Below are the code and all the weights of a small trained network. Each question names an input and a target symbol and asks about switching units off, where a switched-off unit gives its printed mean instead of its output.

import numpy as np


def w(rows, s, z=0):
    codes = np.array(rows[::2]) - 128.0
    scale = np.full(codes.shape[1], s)
    scale[-1] = z or s
    return codes * scale


def f(y):
    return np.maximum(y, 0)


def softmax(a):
    e = np.exp(a - a.max(-1, keepdims=True))
    return e / e.sum(-1, keepdims=True)


def log_softmax(a):
    a = a - a.max(-1, keepdims=True)
    return a - np.log(np.exp(a).sum(-1, keepdims=True))


def net(x, mask):
    ids = ['ΓΛΠαβεζθμξστφψω'.index(c) for c in x.split()]
    T = len(ids)
    res = E[ids] + P[:T]
    r = res
    for j in range(2):
        rows = slice(2 * j, 2 * j + 2)
        q, k, v = (r @ M[0][rows].T for M in (Q, K, V))
        z = softmax(np.where(np.tri(T) > 0, q @ k.T / 2**0.5, -1e9)) @ v
        o = O[0][rows]
        res = res + np.where(mask[j], z, o[:, -1]) @ o[:, :-1]
    y = f(res @ A[0][:, :-1].T + A[0][:, -1])
    res = res + np.where(mask[2:10], y, B[0][:, -1]) @ B[0][:, :-1]
    return log_softmax(res[-1] @ U[:, :-1].T + U[:, -1])


Q, K, V, O, A, B = {}, {}, {}, {}, {}, {}
E = w([
[85,94,41,106],'Γ',
[126,241,141,50],'Λ',
[175,49,64,248],'Π',
[129,179,73,26],'α',
[171,163,84,100],'β',
[208,19,19,228],'ε',
[98,192,94,82],'ζ',
[132,205,111,202],'θ',
[158,171,119,159],'μ',
[167,166,103,140],'ξ',
[219,129,34,25],'σ',
[229,188,141,110],'τ',
[180,169,152,154],'φ',
[232,131,163,203],'ψ',
[155,30,113,210],'ω',
],0.014)
P = w([
[184,253,34,231],'0',
[196,210,29,203],'1',
[192,174,37,200],'2',
[160,153,56,191],'3',
[147,129,83,206],'4',
[127,106,103,208],'5',
[112,80,127,212],'6',
[104,56,141,213],'7',
[87,39,172,241],'8',
],0.0054)
Q[0] = w([
[196,204,196,90],'h1',
[98,125,55,60],'h1',
[14,84,253,43],'h2',
[42,57,179,125],'h2',
],0.018)
K[0] = w([
[245,214,181,129],'h1',
[144,143,126,65],'h1',
[136,253,30,184],'h2',
[128,142,25,169],'h2',
],0.017)
V[0] = w([
[112,168,86,90],'h1',
[148,183,136,121],'h1',
[8,104,72,129],'h2',
[146,131,197,216],'h2',
],0.013)
O[0] = w([
[74,141,203,254,113],'h1',
[124,180,136,123,154],'h1',
[174,219,7,77,5],'h2',
[235,110,186,133,217],'h2',
],0.0083,0.013)
A[0] = w([
[75,179,191,44,100],'n1',
[59,132,213,95,92],'n2',
[103,252,172,97,101],'n3',
[156,137,114,205,41],'n4',
[105,209,213,57,166],'n5',
[197,210,134,71,141],'n6',
[59,189,205,89,185],'n7',
[126,138,124,149,254],'n8',
],0.011,0.0063)
B[0] = w([
[60,254,156,70,158],'n1',
[216,125,149,143,176],'n2',
[115,212,192,38,175],'n3',
[137,174,73,45,222],'n4',
[135,14,86,103,184],'n5',
[180,167,84,203,159],'n6',
[217,63,15,100,196],'n7',
[19,124,177,182,255],'n8',
],0.015,0.0066)
U = w([
[49,74,106,149,254],'Γ',
[171,85,99,59,156],'Λ',
[212,178,98,178,75],'Π',
[119,133,148,97,70],'α',
[138,122,129,125,98],'β',
[157,98,97,133,20],'ε',
[130,190,165,116,104],'ζ',
[131,113,156,101,6],'θ',
[135,111,153,100,23],'μ',
[143,116,148,109,17],'ξ',
[129,127,148,114,55],'σ',
[129,145,150,121,81],'τ',
[153,116,242,123,201],'φ',
[152,1,83,122,60],'ψ',
[132,93,134,123,121],'ω',
],0.0088,0.0054)

Each question gives the input, a string of symbols that net reads in full, and the target symbol t.
The units are the heads (2 rows each of Q, K, V and O) and the neurons (one row each of A and B). Each row of codes is followed by its name. A weight is (code - 128) times the scale printed after its matrix; where a second scale follows, it is the last column's (O, A, B and U).
mask holds one flag per unit, heads first, then neurons. A switched-off unit (its flag False) gives its mean, the last column of its rows in O or B, instead of its output. The means were averaged over made-up inputs and are rounded, as every weight is.
A unit's drop is (log p(t) with every unit on - log p(t) with that unit switched off) / (log p(t) with every unit on - log p(t) with every unit switched off).
The circuit of an input: a set's keep is (log p(t) with only the set's units on - log p(t) with every unit switched off) / (log p(t) with every unit on - log p(t) with every unit switched off). Starting from all 10 units, units are removed one at a time, each time the one whose removal leaves the highest keep (on an exact tie, the one counted first), for as long as the keep stays at least 0.8.
circuit, biggest first: the units of the circuit, biggest drop first
most important unit: the unit with the biggest drop
k most important neurons: the k neurons with the biggest drops, biggest first
drop of u: that unit's drop, to one decimal
input σ σ ω τ, target Π: most important unit -> n6
input ξ Γ Γ ε, target Γ: circuit, biggest first -> [n8, h1, h2]
input σ Λ σ φ θ ψ σ ω σ, target Π: circuit, biggest first -> [h2, n6]
input ψ ψ α Π Λ ψ ζ, target ψ: circuit, biggest first -> [n7, n5]
input σ ψ ψ θ ω μ, target Π: circuit, biggest first -> [h2, n6]
input ψ ψ ψ σ, target φ: circuit, biggest first -> [h2, h1]
input Λ σ Γ τ, target ψ: 4 most important neurons -> [n7, n5, n3, n1]
input ψ σ ζ ψ ψ β, target φ: circuit, biggest first -> [h2, n7]
input ψ ω ψ Λ ξ σ Λ θ, target Γ: circuit, biggest first -> [h2, n2, n8]
input ψ Γ ψ θ ψ ψ σ α, target ψ: circuit, biggest first -> [n7, n5, n3]
input Λ α θ, target ζ: 3 most important neurons -> [n3, n5, n4]
input α σ ε ψ Λ ζ ψ α, target ψ: 4 most important neurons -> [n7, n5, n4, n2]
input α ψ ψ Γ ε, target Γ: 2 most important neurons -> [n8, n7]
input ψ σ α Γ θ σ σ θ, target Γ: circuit, biggest first -> [h2]
input ω σ θ, target Π: drop of n3 -> 0.0
input Π ψ σ Γ, target Γ: drop of h2 -> 0.5
input μ Λ ψ ε ζ, target ψ: drop of n5 -> 0.5
